Below are the code and all the weights of a small trained network. Each question names an input and a target symbol and asks about switching units off, where a switched-off unit gives its printed mean instead of its output.

import numpy as np


def w(rows, s, z=0):
    codes = np.array(rows[::2]) - 128.0
    scale = np.full(codes.shape[1], s)
    scale[-1] = z or s
    return codes * scale


def f(y):
    return np.maximum(y, 0)


def softmax(a):
    e = np.exp(a - a.max(-1, keepdims=True))
    return e / e.sum(-1, keepdims=True)


def log_softmax(a):
    a = a - a.max(-1, keepdims=True)
    return a - np.log(np.exp(a).sum(-1, keepdims=True))


def net(x, mask):
    ids = ['αβγεηθλμξπστφψω'.index(c) for c in x.split()]
    T = len(ids)
    res = E[ids] + P[:T]
    r = res
    for j in range(3):
        rows = slice(2 * j, 2 * j + 2)
        q, k, v = (r @ M[0][rows].T for M in (Q, K, V))
        z = softmax(np.where(np.tri(T) > 0, q @ k.T / 2**0.5, -1e9)) @ v
        o = O[0][rows]
        res = res + np.where(mask[j], z, o[:, -1]) @ o[:, :-1]
    y = f(res @ A[0][:, :-1].T + A[0][:, -1])
    res = res + np.where(mask[3:7], y, B[0][:, -1]) @ B[0][:, :-1]
    return log_softmax(res[-1] @ U[:, :-1].T + U[:, -1])


Q, K, V, O, A, B = {}, {}, {}, {}, {}, {}
E = w([
[158,154,143,129,87],'α',
[134,145,93,77,90],'β',
[108,139,30,50,150],'γ',
[160,136,145,171,49],'ε',
[149,177,156,152,138],'η',
[133,124,85,74,85],'θ',
[165,172,89,87,161],'λ',
[138,101,54,122,34],'μ',
[96,149,156,83,138],'ξ',
[199,151,60,139,140],'π',
[64,149,93,190,168],'σ',
[128,72,187,251,161],'τ',
[84,48,125,136,180],'φ',
[154,84,88,186,250],'ψ',
[183,57,165,138,143],'ω',
],0.021)
P = w([
[110,146,146,115,122],'0',
[115,156,137,110,120],'1',
[154,38,13,121,114],'2',
[136,154,145,103,111],'3',
[168,59,3,117,93],'4',
[119,165,136,94,100],'5',
],0.014)
Q[0] = w([
[76,142,155,127,143],'H0',
[131,255,199,43,114],'H0',
[50,48,138,148,119],'H1',
[249,32,92,128,211],'H1',
[178,165,25,118,23],'H2',
[64,252,147,105,135],'H2',
],0.013)
K[0] = w([
[103,112,132,76,130],'H0',
[125,201,112,40,30],'H0',
[85,55,146,194,135],'H1',
[139,143,70,196,242],'H1',
[253,152,129,74,46],'H2',
[18,230,57,179,96],'H2',
],0.014)
V[0] = w([
[28,45,162,155,211],'H0',
[52,107,102,30,131],'H0',
[83,99,111,143,1],'H1',
[158,124,164,85,50],'H1',
[170,33,198,98,147],'H2',
[150,112,204,108,115],'H2',
],0.0092)
O[0] = w([
[107,51,155,122,156,39],'H0',
[63,158,119,88,120,4],'H0',
[133,68,153,107,60,26],'H1',
[110,131,130,103,93,11],'H1',
[186,129,149,12,170,116],'H2',
[197,121,160,94,134,5],'H2',
],0.011,0.0026)
A[0] = w([
[68,178,255,128,172,65],'N0',
[143,68,7,87,158,2],'N1',
[133,136,149,120,78,46],'N2',
[78,231,247,124,156,74],'N3',
],0.0085,0.004)
B[0] = w([
[132,41,117,117,2,146],'N0',
[133,146,193,139,141,254],'N1',
[140,125,166,125,56,148],'N2',
[63,134,252,120,156,154],'N3',
],0.012,0.0087)
U = w([
[175,155,194,148,99,67],'α',
[131,140,115,85,112,136],'β',
[74,127,46,40,173,106],'γ',
[196,137,188,175,74,6],'ε',
[159,182,255,204,136,1],'η',
[132,115,84,68,103,134],'θ',
[119,227,169,98,193,76],'λ',
[151,69,77,114,72,100],'μ',
[102,131,183,105,124,154],'ξ',
[188,138,39,153,123,223],'π',
[84,89,107,178,137,168],'σ',
[174,88,185,204,117,67],'τ',
[86,47,70,78,167,176],'φ',
[132,137,140,174,216,42],'ψ',
[194,129,148,66,164,183],'ω',
],0.0079,0.0064)

Each question gives the input, a string of symbols that net reads in full, and the target symbol t.
The units are the heads (2 rows each of Q, K, V and O) and the neurons (one row each of A and B). Each row of codes is followed by its name. A weight is (code - 128) times the scale printed after its matrix; where a second scale follows, it is the last column's (O, A, B and U).
mask holds one flag per unit, heads first, then neurons. A switched-off unit (its flag False) gives its mean, the last column of its rows in O or B, instead of its output. The means were averaged over made-up inputs and are rounded, as every weight is.
A unit's drop is (log p(t) with every unit on - log p(t) with that unit switched off) / (log p(t) with every unit on - log p(t) with every unit switched off).
The circuit of an input: a set's keep is (log p(t) with only the set's units on - log p(t) with every unit switched off) / (log p(t) with every unit on - log p(t) with every unit switched off). Starting from all 7 units, units are removed one at a time, each time the one whose removal leaves the highest keep (on an exact tie, the one counted first), for as long as the keep stays at least 0.8.
circuit, biggest first: the units of the circuit, biggest drop first
most important unit: the unit with the biggest drop
top k neurons: the k neurons with the biggest drops, biggest first
heads that matter: for each layer, one digit per head in row order, 1 if its drop is at least 0.15 and else 0, layers parted by /
drop when u is switched off: that unit's drop, to one decimal
input σ ω ψ π π, target ψ: most important unit -> H1
input τ ω π ε, target ε: circuit, biggest first -> (H1 H0 N2)
input λ σ ψ ω μ, target ω: heads that matter -> 001
input τ π α, target τ: heads that matter -> 100
input ξ π φ λ ξ λ, target λ: circuit, biggest first -> (H0 N3)
input ψ η α π τ, target ψ: heads that matter -> 010
input ω μ ξ, target ω: heads that matter -> 001
input θ η λ λ ψ ξ, target ξ: heads that matter -> 100
input θ α β ψ λ, target ψ: heads that matter -> 110
input π π η, target π: top 2 neurons -> (N1 N3)
input ω π π π π φ, target φ: circuit, biggest first -> (H0 N1)
input τ λ ψ, target ψ: circuit, biggest first -> (H1 N1)
input π π α π ξ, target π: top 2 neurons -> (N3 N1)
input η ψ σ ω ε, target ω: most important unit -> H2
input π ω γ, target ω: drop when H2 is switched off -> 0.5
input π π π π φ ξ, target ξ: drop when N0 is switched off -> 0.3
input ω ω ω ω α, target ω: drop when H2 is switched off -> 1.0
